Below is a small trained network, with its code and all its weights. Each question gives an input and a class and asks what happens when units are switched off, that is, made to give their printed mean instead of their output.

import numpy as np


def w(rows, s, z=0):
    codes = np.array(rows[::2]) - 128.0
    scale = np.full(codes.shape[1], s)
    scale[-1] = z or s
    return codes * scale


def norm(h):
    return h / np.sqrt((h * h).mean(-1, keepdims=True) + 1e-5)


def f(y):
    return y / 2 * (1 + np.tanh(0.7978845608 * (y + 0.044715 * y**3)))


def log_softmax(a):
    a = a - a.max(-1, keepdims=True)
    return a - np.log(np.exp(a).sum(-1, keepdims=True))


def net(x, mask):
    res = np.array(x, float).reshape(1, 3) / 4 @ E
    u = 0
    for l in range(4):
        y = f(norm(res) @ A[l][:, :-1].T + A[l][:, -1])
        res = res + np.where(mask[u : u + 3], y, B[l][:, -1]) @ B[l][:, :-1]
        u += 3
    return log_softmax(norm(res)[-1] @ U[:, :-1].T + U[:, -1])


A, B = {}, {}
E = w([
[179,120,144,221,255],'x0',
[134,57,165,1,216],'x1',
[66,225,197,148,160],'x2',
],0.00096)
A[0] = w([
[112,55,112,40,94,13],'L0N1',
[3,145,226,78,136,8],'L0N2',
[177,98,147,82,246,80],'L0N3',
],0.0035,0.0011)
B[0] = w([
[5,170,240,145,151,184],'L0N1',
[193,179,2,62,111,181],'L0N2',
[129,30,65,233,79,253],'L0N3',
],0.0027,0.0011)
A[1] = w([
[143,95,63,132,138,2],'L1N1',
[95,176,175,113,13,224],'L1N2',
[186,46,102,136,252,27],'L1N3',
],0.0034,0.00085)
B[1] = w([
[68,180,120,84,118,123],'L1N1',
[251,50,97,244,179,253],'L1N2',
[214,227,124,158,68,236],'L1N3',
],0.0026,0.0013)
A[2] = w([
[67,205,205,152,175,245],'L2N1',
[65,241,64,18,178,83],'L2N2',
[207,255,51,155,117,66],'L2N3',
],0.0035,0.0012)
B[2] = w([
[48,13,161,199,143,135],'L2N1',
[161,93,96,253,127,143],'L2N2',
[112,184,199,48,158,252],'L2N3',
],0.0044,0.0021)
A[3] = w([
[184,219,159,101,133,11],'L3N1',
[171,93,4,164,143,255],'L3N2',
[63,97,97,50,79,202],'L3N3',
],0.0041,0.00097)
B[3] = w([
[168,192,154,92,143,225],'L3N1',
[119,51,4,109,37,250],'L3N2',
[82,185,188,237,194,136],'L3N3',
],0.0039,0.0017)
U = w([
[151,36,4,113,37,253],'0',
[203,255,173,54,147,70],'1',
[24,76,219,175,191,43],'2',
],0.0063,0.00059)

Each question gives the input, the list of numbers given to net, and the class t.
The units are the neurons (one row each of A and B). Each row of codes is followed by its name. A weight is (code - 128) times the scale printed after its matrix; where a second scale follows, it is the last column's (A, B and U).
mask holds one flag per neuron, layer by layer. A switched-off neuron (its flag False) gives its mean, the last column of its row in B, instead of its output. The means were averaged over made-up inputs and are rounded, as every weight is.
A unit's drop is (log p(t) with every unit on - log p(t) with that unit switched off) / (log p(t) with every unit on - log p(t) with every unit switched off).
The circuit of an input: a set's keep is (log p(t) with only the set's units on - log p(t) with every unit switched off) / (log p(t) with every unit on - log p(t) with every unit switched off). Starting from all 12 units, units are removed one at a time, each time the one whose removal leaves the highest keep (on an exact tie, the one counted first), for as long as the keep stays at least 0.8.
units of the circuit, in order: the units of the circuit, biggest drop first
unit that matters most: the unit with the biggest drop
k most important neurons: the k neurons with the biggest drops, biggest first
k most important neurons of layer l: the k neurons of layer l with the biggest drops, biggest first
drop of u: that unit's drop, to one decimal
input [-5,6,-2], class 2: unit that matters most => L0N1
input [-8,2,8], class 0: units of the circuit, in order => [L2N2; L0N2]
input [7,8,0], class 0: units of the circuit, in order => [L0N3; L3N2]
input [-7,1,-7], class 2: units of the circuit, in order => [L0N1; L3N3]
input [8,7,0], class 0: units of the circuit, in order => [L0N3; L3N2]
input [7,-1,-3], class 1: units of the circuit, in order => [L1N3; L2N3]
input [1,-7,-4], class 1: 2 most important neurons => [L0N1; L0N3]
input [0,7,7], class 0: units of the circuit, in order => [L2N2; L0N2]
input [3,0,-4], class 1: 2 most important neurons => [L1N3; L1N2]
input [0,8,8], class 0: 3 most important neurons => [L2N2; L0N2; L1N2]
input [2,-5,5], class 2: 2 most important neurons => [L2N1; L1N3]
input [8,3,-1], class 0: units of the circuit, in order => [L0N3; L3N2]
input [0,6,8], class 0: units of the circuit, in order => [L2N2; L0N2]
input [-8,8,-5], class 2: unit that matters most => L0N1
input [-8,5,0], class 2: 3 most important neurons => [L0N1; L1N3; L3N3]
input [8,-3,-8], class 1: 3 most important neurons => [L1N3; L1N2; L2N3]
input [1,6,0], class 0: 3 most important neurons => [L2N3; L0N1; L1N3]
input [-7,1,7], class 0: 4 most important neurons => [L2N2; L1N3; L0N2; L0N3]
input [-7,0,1], class 1: 2 most important neurons of layer 2 => [L2N2; L2N1]
input [2,-4,-6], class 1: unit that matters most => L0N3
input [5,-2,-6], class 1: 2 most important neurons => [L1N3; L1N2]
input [5,-8,1], class 2: 2 most important neurons of layer 0 => [L0N2; L0N3]
input [1,-5,-5], class 1: 2 most important neurons of layer 0 => [L0N1; L0N3]
input [-7,8,-8], class 2: drop of L0N1 => 0.9
input [3,-3,-3], class 1: drop of L3N1 => 0.0
input [-7,4,6], class 0: drop of L0N2 => 1.2
